Below is a small trained network, with its code and all its weights. Each question gives an input and a class and asks what happens when units are switched off, that is, made to give their printed mean instead of their output.

import numpy as np


def w(rows, s, z=0):
    codes = np.array(rows[::2]) - 128.0
    scale = np.full(codes.shape[1], s)
    scale[-1] = z or s
    return codes * scale


def f(y):
    return np.maximum(y, 0)


def log_softmax(a):
    a = a - a.max(-1, keepdims=True)
    return a - np.log(np.exp(a).sum(-1, keepdims=True))


def net(x, mask):
    res = np.array(x, float).reshape(1, 8) / 4 @ E
    y = f(res @ A[0][:, :-1].T + A[0][:, -1])
    res = res + np.where(mask, y, B[0][:, -1]) @ B[0][:, :-1]
    return log_softmax(res[-1] @ U[:, :-1].T + U[:, -1])


A, B = {}, {}
E = w([
[88,137,152,255,117,102,115],'x0',
[78,74,139,75,160,161,214],'x1',
[158,60,146,97,237,147,84],'x2',
[232,72,129,118,224,139,74],'x3',
[128,84,126,107,112,111,228],'x4',
[231,144,111,110,105,211,102],'x5',
[129,115,123,117,85,45,68],'x6',
[172,140,109,105,86,183,191],'x7',
],0.0092)
A[0] = w([
[68,134,125,156,125,93,126,198],'n0',
[124,247,137,155,60,137,156,157],'n1',
[185,95,113,75,148,151,176,254],'n2',
[28,131,127,153,127,79,128,140],'n3',
[91,235,114,171,71,137,153,214],'n4',
[146,71,121,66,123,153,206,184],'n5',
[181,111,111,135,158,140,68,236],'n6',
[130,195,127,150,86,133,134,86],'n7',
[141,134,119,103,109,147,153,125],'n8',
],0.015,0.0024)
B[0] = w([
[50,164,148,108,129,98,114,207],'n0',
[186,187,91,154,88,186,184,237],'n1',
[167,49,155,75,131,114,128,226],'n2',
[6,114,134,148,180,106,115,236],'n3',
[125,175,78,158,56,152,183,248],'n4',
[122,76,129,55,87,148,189,228],'n5',
[178,128,148,143,155,92,60,221],'n6',
[154,123,108,167,165,201,189,190],'n7',
[136,115,145,154,138,135,174,165],'n8',
],0.017,0.015)
U = w([
[49,148,151,136,144,72,137,175],'0',
[150,207,75,169,83,149,174,92],'1',
[169,45,170,30,115,113,174,8],'2',
[254,152,161,168,164,95,18,215],'3',
],0.0085,0.0018)

Each question gives the input, the list of numbers given to net, and the class t.
The units are the neurons (one row each of A and B). Each row of codes is followed by its name. A weight is (code - 128) times the scale printed after its matrix; where a second scale follows, it is the last column's (A, B and U).
mask holds one flag per neuron, in row order. A switched-off neuron (its flag False) gives its mean, the last column of its row in B, instead of its output. The means were averaged over made-up inputs and are rounded, as every weight is.
A unit's drop is (log p(t) with every unit on - log p(t) with that unit switched off) / (log p(t) with every unit on - log p(t) with every unit switched off).
The circuit of an input: a set's keep is (log p(t) with only the set's units on - log p(t) with every unit switched off) / (log p(t) with every unit on - log p(t) with every unit switched off). Starting from all 9 units, units are removed one at a time, each time the one whose removal leaves the highest keep (on an exact tie, the one counted first), for as long as the keep stays at least 0.8.
units of the circuit, in order: the units of the circuit, biggest drop first
top k neurons: the k neurons with the biggest drops, biggest first
drop of u: that unit's drop, to one decimal
input [5,-4,0,8,5,-2,2,-8], class 3: units of the circuit, in order	(n6)
input [-6,-5,7,3,2,-7,-1,-3], class 3: units of the circuit, in order	(n6; n5)
input [3,-1,-7,7,-8,4,1,1], class 3: top 2 neurons	(n6; n5)
input [-2,4,-8,2,3,-4,-1,6], class 2: top 2 neurons	(n5; n2)
input [-6,-6,-2,-3,8,6,-5,-2], class 2: top 2 neurons	(n2; n5)
input [2,-2,-3,2,8,3,-5,4], class 2: top 2 neurons	(n2; n5)
input [2,7,-2,2,-7,2,1,3], class 2: top 2 neurons	(n4; n1)
input [-8,-2,0,-8,3,6,0,6], class 2: top 2 neurons	(n2; n5)
input [-2,-8,8,-5,-3,2,-7,0], class 3: drop of n8	0.0
input [-4,-4,-8,6,8,8,2,-4], class 2: drop of n2	0.1
input [8,-6,2,1,-7,5,4,2], class 3: drop of n6	1.8
